Each row has a name. After each piece below comes the name of the row it's from, unless a question asks for something else. Each question is about the rows just above it. Places in a row count from 1.

[144 112 103  91 116  90  87]  <81>
[109 146 151 130 111 136 103]  <98>
[139 155 130  73 111 135 103]  <26>
[112] is at row and place	<81>, 2
Shift each entry of [151] by +1 times 1:	[152]
Shift each entry of [130] by +1 times 1:	[131]
After [146 151 130], its row goes on with	[111 136 103]
Move every entry of [130  73] by -1 step of 1.	[129  72]
[90] is at row and place	<81>, 6
The rest of the row after [112 103]:	[ 91 116  90  87]

[125 123 131 115 132 137 126 136 143 135 131 136 117 126 118 133 123 122
 117 133 123 126 141 129 119 114 122 123 124 133 127 134 136 120 139 139
 113 135 124 134 126 138 115 134 122 165 142 131 126 130 128 135 133 131
 135 120 124 132] -> <100>
[126 108 120  76 129 161 115 150 187 141 132 158 103 132 100 125 103 114
 106 136 118 115 176 135 107  83 108 107 106 152 114 148 139 105 176 171
  87 158 131 153 109 165 103 164 125 149 147 147 121 141 141 157 152 149
 157 113 129 134] -> <129>
[136 112 106  81 121 161 113 144 186 133 127 154 116 142 106 108  99 127
 119 129 126 113 173 139 121  90 114 104 103 153 108 144 125 113 175 167
 100 160 145 152 104 160 115 134 122 165 141 152 125 145 151 159 158 156
 160 125 140 126] -> <29>
[83] with -1 step of 1 on every entry:	[82]
Move every entry of [125] by +1 step of 1.	[126]
Shift each entry of [121] by +1 times 1:	[122]
which: [125 123 131 115 132 137 126 136 143 135 131 136 117 126 118 133 123 122
 117 133 123 126 141 129 119 114 122 123 124 133 127 134 136 120 139 139
 113 135 124 134 126 138 115 134 122 165 142 131 126 130 128 135 133 131
 135 120 124 132]	<100>
The rest of the row after [115 134 122 165 141]:	[152 125 145 151 159 158 156 160 125 140 126]

[136 179  73 123 151 142 126 128 137 113 110 124 131 110 123 137 100 131
  95 128 114]  <181>
[155 174 123 121 110 102 137 115 126 179 131 127 115 134 141 115 155 157
 121 128 143]  <173>
[144 143 138 118 124 130 130 114 117 109 133 103 119  93 127  97 105 121
 108 143 133]  <41>
[146 172 132 150 156 118 156 120 138 103 130 148 151 116 134  92 127 121
 112 131 128]  <16>
[104 116  90 118 142 148 141 108 114 144 121 158 143 138 131 137 153 133
 140  64 138]  <170>
[149 149 131 166 149 120 100 148 179 118 125 131  87 135 149 143 113 138
 124 176 117]  <34>
[161 166  92 104 117 123 143 106 124 120 110 123 110 115 108  99 111  86
  94 119  97]  <183>
[ 97 130 111 134 153 135 109  97 167 113 121 103 119  92 127 144  83 167
 178  85 100]  <134>
[133 141 114 128 104 125 132 129  88 152 160 142 146 142 158 160 142 129
 136 139 141]  <151>
[142 141 114 142 130 141 119 102  98 152 159 145 118 110 120 119 136 129
 142 116 116]  <120>
After [103 119  93 127], its row goes on with	[ 97 105 121 108 143 133]
Places of [142] in row <151>:	12 14 17
[128] with +1 step of 1 on every entry:	[129]
After [152 160], its row goes on with	[142 146 142 158 160 142 129 136 139 141]
After [124 131], its row goes on with	[110 123 137 100 131  95 128 114]
Which row holds [133 141 114 128 104 125 132 129  88 152 160 142 146 142 158 160 142 129
 136 139 141]?	<151>

[127 128 127 127 128 128 127 128 128 128 129 129 128 127 129 128 128 129
 128 128 127 128 128 128 128 128 127 128 128 188 128 129 158 188 189 189
 190 190 189 189 188 189 190 190 189 189 190 188 189 190 190 190 190] -> <9>
[127 128 127 127 128 128 127 128 128 128 129 129 128 127 129 128 128 190
 189 128 127 128 128 128 128 128 127 128 128 129 128 129 158 188 189 189
 190 190 189 189 129 189 190 190 189 189 190 188 189 190 190 190 190] -> <14>
[127 128 127 128 134 173 190 188 189 190 189 190 190 189 191 189 188 190
 189 190 189 189 188 189 189 190 189 188 189 190 190 190 188 189 189 190
 189 189 189 190 190 188 190 189 190 189 190 190 190 190 190 190 189] -> <94>
After [189 188 190 189 190], its row goes on with	[189 189 188 189 189 190 189 188 189 190 190 190 188 189 189 190 189 189
 189 190 190 188 190 189 190 189 190 190 190 190 190 190 189]
Where do [127 128 127 128 134 173 190 188 189 190 189 190 190 189 191 189 188 190
 189 190 189 189 188 189 189 190 189 188 189 190 190 190 188 189 189 190
 189 189 189 190 190 188 190 189 190 189 190 190 190 190 190 190 189] appear?	<94>
At which places does <14> hold [189]?	19 35 36 39 40 42 45 46 49

[106  93 155 144  94 134 134 121 134 123 108 105 124 135 152 120 126  95
 171 111  99 134 119 142 122 133 159 131 161 118 101 127 126 125 149 145
 124 128 127 122 119  99 126 138  75 148 116 131 135 135 134 125  84 141
 120 149 101 155 105] : <123>
[106  93 155 132  95 134 134 121 134 123 108 105 124 135 152 120 126 149
 171 151  99 134 119 161 122 133 159 131 161 118 101 127 126 125 149 145
 124 128 127 122 119  99  75 138  75 148 116 131 135 135 134 126  84 141
 120 149 101 155 105] : <40>
[106  93 155 144  94 128 127 121 118 123 108 105 124 135 152 120 126  95
 171 111  84 134 119 142 122 133 159 131 161 118 101 127 126 107 149 145
 124 128 127 122 119  99 128 138  75 148 116 131 135 135 134 125  84 141
 120 149 126 155 126] : <132>
[ 75 175 155 111 171 119 154 118 115 129 135 105 123 148 127 130 127 160
 148 168 103  97  75 117 146 138 120 111 126 158 107 121 106 120 124 127
 143 143 142 110 148 125 108 124 116 169 136  75 149 102 120 116 143 129
 136  98  75 126 144] : <50>
After [126 107], its row goes on with	[149 145 124 128 127 122 119  99 128 138  75 148 116 131 135 135 134 125
  84 141 120 149 126 155 126]
Places of [128] in row <132>:	6 38 43
Every place of [75] in <50>:	1 23 48 57
At which places does <132> hold [84]?	21 53
Go on from [ 94 134] to the end of its row.	[134 121 134 123 108 105 124 135 152 120 126  95 171 111  99 134 119 142
 122 133 159 131 161 118 101 127 126 125 149 145 124 128 127 122 119  99
 126 138  75 148 116 131 135 135 134 125  84 141 120 149 101 155 105]
After [171 111  84], its row goes on with	[134 119 142 122 133 159 131 161 118 101 127 126 107 149 145 124 128 127
 122 119  99 128 138  75 148 116 131 135 135 134 125  84 141 120 149 126
 155 126]

[125 137 178 144 198 121 125]  <103>
[139 124 121 144 197 117 125]  <60>
[139 126 121 122 127 125 142]  <55>
Where in the named rows is [197]?	<60>, 5
After [137 178], its row goes on with	[144 198 121 125]
Move every entry of [126 121] by +1 step of 1.	[127 122]
Go on from [144 198] to the end of its row.	[121 125]
Shift each entry of [139 124 121] by +1 times 1:	[140 125 122]
Shift each entry of [137 178] by -1 times 1:	[136 177]

[121 133  88  99  98 174 116 111]  <80>
[114 186 142 117 106 134 117  80]  <6>
[ 93  92 168 117 173 115 117 118]  <83>
[111  82 141 108 186 134 108 136]  <107>
Places of [117] in row <83>:	4 7
Go on from [ 92 168] to the end of its row.	[117 173 115 117 118]
[ 98 174] with +1 step of 1 on every entry:	[ 99 175]
Where in the named rows is [98]?	<80>, 5
[115] is at row and place	<83>, 6
[80] is at row and place	<6>, 8

[100 101 177 131  94] -> <126>
[100 100  99 193 167] -> <15>
[ 93 107 176 131  98] -> <78>
Places of [99] in row <15>:	3
Row and place of [101] in the named rows:	<126>, 2
After [176 131], its row goes on with	[98]
Row and place of [94] in the named rows:	<126>, 5
After [100 100], its row goes on with	[ 99 193 167]

[142 127 142 144 137 146 121 122 157 115 121 113 127 142 125 131 118 136
 142 124 140 105 121 121 117 137 126 129 129 119 131 146 119 122 171 100
 120 125 150]  <42>
[133 128 132 131 136 136 128 118 138 115 123 125 133 133 120 125 125 140
 131 122 128 121 129 129 116 133 130 131 134 123 128 141 127 129 138 124
 126 128 123]  <18>
[142 127 142 144 139 146 121 122 157 115 121 113 127 142 125 131 142 136
 142 124 140 105 121 121 117 137 126 129 129 119 142 146 111 121 163 111
 133 121 135]  <105>
[145 126 140 149 140 143 109 128 156 119 128 108 140 137 124 130 103 137
 140 123 139 102 149 126 114 131 133 132 120 124 139 150 140 109 182  93
 140 135 148]  <92>
[135  99 150 124 154 144 113 109 156  74 117 135 127 136 106 129 119 136
 119 116 108 102 136 155 106 131 137 158 147 106 131 155 133 100 164 124
 127 124 144]  <19>
After [124 126], its row goes on with	[128 123]
At which places does <92> hold [140]?	3 5 13 19 33 37
[142 127 142 144 137 146 121 122 157 115 121 113 127 142 125 131 118 136
 142 124 140 105 121 121 117 137 126 129 129 119 131 146 119 122 171 100
 120 125 150] is in which row?	<42>
Places of [121] in row <105>:	7 11 23 24 34 38
Move every entry of [127] by -1 step of 1.	[126]

[130 156 186 145 114 116 104 160] = <171>
[175 149 141 107  87 139 153 151] = <91>
[185 147 133 140 104 100 128 130] = <127>
[103 149  82 105 164 142 114 103] = <117>
[ 71 147 135 120 147 158 117 109] = <119>
[146 142 154 145  92  90 132 168] = <187>
[175 149 141 107  87  64 114 100] = <135>
[107 166 106 158 138 102 129 174] = <118>
[173 101 157 142 109 103 121 165] = <33>
[123 130 149 120 111 175 132 186] = <159>
[157] with -1 step of 1 on every entry:	[156]
[ 92  90 132] with -1 step of 1 on every entry:	[ 91  89 131]
Where in the named rows is [174]?	<118>, 8
Where in the named rows is [106]?	<118>, 3

[130 111 187 170 106 106 155  95 106 155] -> <28>
[163  98  93 107 159 105  97 186 151 132] -> <23>
[159 166 101 145 138 141 123 169 117 114] -> <86>
[ 93 177  74 126 145 158 173 158 113 158] -> <147>
[147 137 159 168 108 153 106 101 133 138] -> <133>
[162 106 120 100 155  91  86 170 144 120] -> <130>
The rest of the row after [145 158]:	[173 158 113 158]
At which places does <147> hold [158]?	6 8 10
Row and place of [113] in the named rows:	<147>, 9
The rest of the row after [ 91  86 170 144]:	[120]
[108 153] with +1 step of 1 on every entry:	[109 154]
[168] is at row and place	<133>, 4
Places of [106] in row <28>:	5 6 9

[180 191 127 133 128 120]  <30>
[131 126 129 109 129 128]  <89>
[134 126 129 126 129 128]  <65>
[123 128 127 134 128 120]  <74>
[126 126 127 134 128 119]  <137>
[134 126 129 126 129 128] is in which row?	<65>
The rest of the row after [126 127 134 128]:	[119]
[123] with +1 step of 1 on every entry:	[124]
After [126 129 126 129], its row goes on with	[128]
Move every entry of [128] by +1 step of 1.	[129]
[133] is at row and place	<30>, 4
Go on from [128 127] to the end of its row.	[134 128 120]

[167 108 180 125 110 133 180 134 137 128 118 100 129 145 150 131  93  81
 151 119 120  78 137  96 116 146 129 140 133] : <68>
[170 111 176 116 116 132 176 133 141 133 127  93 126 147 144 137  87  81
 146 110 117  80 128  83 126 144 126 139 138] : <43>
[126 133 113 119 137 126 111 127 131 130 141 125 123 127 116 135 127 135
 118 121 124 139 121 123 140 133 135 123 114] : <101>
[167 108 180 125 110 133 180 134 137 128 118 100 129 145 150 131  93 154
 132 146 142 145 139 164 114 129 134 123 115] : <125>
[126 133 113 119 137 126 111 127 131 130 141 125 123 127 116 135 127 135
 118 121 124 139 121 123 140 121 125 126 133] : <12>
[163 133 124  84 152 127 119 128 155 144 179  78 112 142 103 159  83  99
 104  88 101 122  96  61 171 112 113 131 155] : <49>
[126 133 113 119 137 126 111 127 131 130 141 125 123 127 116 135 127 135
 118 121 138 139 121 123 140 121 125 126 133] : <25>
Shift each entry of [167] by +1 times 1:	[168]
Move every entry of [133] by +1 step of 1.	[134]
Shift each entry of [121 123] by -1 times 1:	[120 122]
which: [163 133 124  84 152 127 119 128 155 144 179  78 112 142 103 159  83  99
 104  88 101 122  96  61 171 112 113 131 155]	<49>

